Here is a tiny trained network, its code and every weight. The questions are about switching its units off for an input and a target symbol, where a switched-off unit gives its printed mean instead of its output.

import numpy as np


def w(rows, s, z=0):
    codes = np.array(rows[::2]) - 128.0
    scale = np.full(codes.shape[1], s)
    scale[-1] = z or s
    return codes * scale


def norm(h):
    return h / np.sqrt((h * h).mean(-1, keepdims=True) + 1e-5)


def f(y):
    return y / 2 * (1 + np.tanh(0.7978845608 * (y + 0.044715 * y**3)))


def softmax(a):
    e = np.exp(a - a.max(-1, keepdims=True))
    return e / e.sum(-1, keepdims=True)


def log_softmax(a):
    a = a - a.max(-1, keepdims=True)
    return a - np.log(np.exp(a).sum(-1, keepdims=True))


def net(x, mask):
    ids = ['ΓΘΨβζτω'.index(c) for c in x.split()]
    T = len(ids)
    res = E[ids] + P[:T]
    u = 0
    for l in range(2):
        q, k, v = (norm(res) @ M[l].T for M in (Q, K, V))
        z = softmax(np.where(np.tri(T) > 0, q @ k.T / 3**0.5, -1e9)) @ v
        res = res + np.where(mask[u], z, O[l][:, -1]) @ O[l][:, :-1]
        u += 1
        y = f(norm(res) @ A[l][:, :-1].T + A[l][:, -1])
        res = res + np.where(mask[u : u + 16], y, B[l][:, -1]) @ B[l][:, :-1]
        u += 16
    return log_softmax(norm(res)[-1] @ U[:, :-1].T + U[:, -1])


Q, K, V, O, A, B = {}, {}, {}, {}, {}, {}
E = w([
[129,125,122,161],'Γ',
[64,166,171,155],'Θ',
[151,144,234,137],'Ψ',
[130,143,183,153],'β',
[250,134,105,103],'ζ',
[158,177,188,128],'τ',
[132,187,137,146],'ω',
],0.025)
P = w([
[35,177,177,3],'0',
[84,118,248,19],'1',
[133,200,140,144],'2',
[127,41,174,86],'3',
[134,193,154,146],'4',
[161,37,102,68],'5',
[141,204,159,138],'6',
[173,54,117,60],'7',
[141,216,171,132],'8',
[188,49,91,54],'9',
[147,223,171,126],'10',
[188,60,117,51],'11',
[144,223,170,126],'12',
],0.0068)
Q[0] = w([
[143,186,90,193],'0.h0',
[144,86,76,183],'0.h0',
[206,2,147,92],'0.h0',
],0.0075)
K[0] = w([
[121,221,2,45],'0.h0',
[100,181,151,231],'0.h0',
[139,140,68,200],'0.h0',
],0.0057)
V[0] = w([
[99,235,131,90],'0.h0',
[162,216,106,255],'0.h0',
[151,192,164,107],'0.h0',
],0.0087)
O[0] = w([
[159,128,84,124,214],'0.h0',
[91,22,123,254,174],'0.h0',
[173,98,85,150,253],'0.h0',
],0.012,0.006)
A[0] = w([
[122,100,145,96,155],'0.n0',
[88,144,57,205,35],'0.n1',
[147,221,130,118,101],'0.n2',
[205,189,154,101,227],'0.n3',
[103,134,133,83,94],'0.n4',
[145,181,121,180,137],'0.n5',
[108,190,156,102,176],'0.n6',
[55,98,221,121,203],'0.n7',
[57,152,99,177,164],'0.n8',
[9,174,75,112,252],'0.n9',
[175,51,126,127,183],'0.n10',
[158,84,137,95,134],'0.n11',
[135,80,48,209,179],'0.n12',
[182,152,138,144,158],'0.n13',
[151,42,75,171,158],'0.n14',
[138,162,110,45,188],'0.n15',
],0.011,0.0029)
B[0] = w([
[87,112,108,55,125],'0.n0',
[109,139,200,156,147],'0.n1',
[161,128,109,112,166],'0.n2',
[110,37,117,154,255],'0.n3',
[171,160,121,212,114],'0.n4',
[135,149,60,213,188],'0.n5',
[79,95,64,195,151],'0.n6',
[164,105,47,97,171],'0.n7',
[61,166,115,99,142],'0.n8',
[109,242,222,96,134],'0.n9',
[162,123,208,120,187],'0.n10',
[2,137,168,50,143],'0.n11',
[149,107,100,119,194],'0.n12',
[120,61,156,99,210],'0.n13',
[158,116,141,86,182],'0.n14',
[198,29,195,161,138],'0.n15',
],0.0056,0.0084)
Q[1] = w([
[152,67,136,124],'1.h0',
[81,98,174,3],'1.h0',
[142,173,126,151],'1.h0',
],0.012)
K[1] = w([
[86,189,241,232],'1.h0',
[1,168,162,110],'1.h0',
[148,105,103,81],'1.h0',
],0.0073)
V[1] = w([
[186,142,99,163],'1.h0',
[42,207,105,145],'1.h0',
[95,77,253,170],'1.h0',
],0.0058)
O[1] = w([
[185,75,20,59,176],'1.h0',
[144,95,171,218,3],'1.h0',
[27,3,128,37,196],'1.h0',
],0.0068,0.0061)
A[1] = w([
[154,100,87,151,88],'1.n0',
[118,101,124,119,92],'1.n1',
[104,135,102,10,153],'1.n2',
[56,105,111,81,138],'1.n3',
[159,76,120,92,121],'1.n4',
[158,129,53,207,141],'1.n5',
[125,154,75,141,169],'1.n6',
[229,73,161,160,112],'1.n7',
[128,212,124,131,253],'1.n8',
[187,107,123,86,144],'1.n9',
[182,113,80,131,145],'1.n10',
[139,104,166,157,159],'1.n11',
[147,93,103,84,136],'1.n12',
[101,53,132,144,145],'1.n13',
[108,110,134,179,56],'1.n14',
[136,85,126,166,125],'1.n15',
],0.013,0.0039)
B[1] = w([
[170,113,118,31,162],'1.n0',
[84,89,171,129,135],'1.n1',
[154,115,195,180,151],'1.n2',
[217,181,90,244,136],'1.n3',
[100,160,132,164,195],'1.n4',
[114,146,187,109,180],'1.n5',
[204,163,196,140,137],'1.n6',
[164,200,80,105,247],'1.n7',
[173,27,114,145,134],'1.n8',
[101,164,84,181,189],'1.n9',
[33,123,141,139,184],'1.n10',
[128,103,51,98,157],'1.n11',
[2,215,201,127,173],'1.n12',
[141,123,89,99,181],'1.n13',
[103,106,124,137,127],'1.n14',
[178,33,90,175,167],'1.n15',
],0.0066,0.014)
U = w([
[78,66,88,175,255],'Γ',
[217,120,117,246,25],'Θ',
[145,53,207,99,90],'Ψ',
[78,121,165,165,86],'β',
[170,183,150,95,43],'ζ',
[98,140,177,107,72],'τ',
[102,186,60,121,203],'ω',
],0.014,0.0028)

Each question gives the input, a string of symbols that net reads in full, and the target symbol t.
The units are the heads (3 rows each of Q, K, V and O) and the neurons (one row each of A and B). Each row of codes is followed by its name. A weight is (code - 128) times the scale printed after its matrix; where a second scale follows, it is the last column's (O, A, B and U).
mask holds one flag per unit, layer by layer, with each layer's heads first. A switched-off unit (its flag False) gives its mean, the last column of its rows in O or B, instead of its output. The means were averaged over made-up inputs and are rounded, as every weight is.
A unit's drop is (log p(t) with every unit on - log p(t) with that unit switched off) / (log p(t) with every unit on - log p(t) with every unit switched off).
The circuit of an input: a set's keep is (log p(t) with only the set's units on - log p(t) with every unit switched off) / (log p(t) with every unit on - log p(t) with every unit switched off). Starting from the 12 units with the biggest drops (on a tie, the unit counted first), units are removed one at a time, each time the one whose removal leaves the highest keep (on an exact tie, the one counted first), for as long as the keep stays at least 0.8.
units of the circuit, in order: the units of the circuit, biggest drop first
unit that matters most: the unit with the biggest drop
k most important neurons: the k neurons with the biggest drops, biggest first
k most important neurons of layer l: the k neurons of layer l with the biggest drops, biggest first
drop of u: that unit's drop, to one decimal
input β β Ψ Ψ β β Γ Ψ β, target Γ: units of the circuit, in order	[1.h0]
input Γ τ ζ β β τ, target Γ: units of the circuit, in order	[0.n3; 1.h0; 1.n9]
input Ψ ζ Ψ ζ τ τ β β β β τ τ, target Ψ: units of the circuit, in order	[1.h0; 1.n2]
input β ω ζ τ, target ω: units of the circuit, in order	[1.n9; 1.n6]
input β Ψ β Ψ Ψ ζ β β, target Ψ: 3 most important neurons of layer 0	[0.n10; 0.n5; 0.n6]
input β τ β Θ ω Θ β β, target Θ: 3 most important neurons	[0.n10; 0.n9; 0.n3]
input Ψ τ ζ τ β τ τ, target ω: 2 most important neurons of layer 0	[0.n3; 0.n13]
input ζ Θ β, target ζ: 3 most important neurons of layer 0	[0.n5; 0.n15; 0.n10]
input τ ω ω ζ ζ β β ζ ζ ω τ, target Θ: units of the circuit, in order	[1.n12; 0.h0]
input Ψ Θ Γ ζ ζ Θ Θ ω ω β Γ β, target Θ: 2 most important neurons	[0.n10; 0.n3]
input Ψ ζ Γ, target ζ: 2 most important neurons of layer 0	[0.n3; 0.n14]
input τ Γ τ τ ζ Ψ ζ Θ, target Θ: 2 most important neurons	[1.n3; 1.n8]
input Θ β β Θ, target Θ: 2 most important neurons	[1.n3; 0.n7]
input Ψ ζ ω β, target ω: unit that matters most	0.n7
input Γ β ζ β β, target ζ: 2 most important neurons	[1.n5; 0.n5]
input ζ β β β, target β: 3 most important neurons	[0.n3; 1.n12; 0.n7]
input ζ ζ ζ τ, target τ: 3 most important neurons	[1.n12; 1.n15; 0.n5]
input τ τ ζ β, target β: 2 most important neurons of layer 1	[1.n12; 1.n0]
input β β ζ τ ω Γ ω β Ψ ζ ω, target Θ: 3 most important neurons of layer 1	[1.n8; 1.n12; 1.n7]
input τ Θ β β β τ β ω ω, target Θ: unit that matters most	0.n5
input ω β Γ, target Θ: 2 most important neurons of layer 0	[0.n3; 0.n11]
input Ψ τ Γ Ψ β Θ τ β ω β ω β Ψ, target Θ: 3 most important neurons	[1.n10; 1.n12; 1.n0]
input Γ ω β Θ Γ Γ ω Γ ω τ τ, target Θ: 2 most important neurons of layer 1	[1.n15; 1.n12]
input Θ β β ζ Γ β β ω Ψ, target Θ: 3 most important neurons	[1.n10; 1.n0; 1.n12]
input ω τ β β β Γ τ Γ ζ τ, target Γ: 3 most important neurons of layer 0	[0.n3; 0.n14; 0.n13]
input ω ω Γ, target Θ: drop of 0.h0	0.2
input τ β Ψ β Ψ β τ τ, target Ψ: drop of 0.n13	0.3
input Γ β ζ τ Ψ β, target Ψ: drop of 0.n1	0.0
input Ψ ω Γ β β τ β Γ Ψ, target Γ: drop of 1.n11	0.2
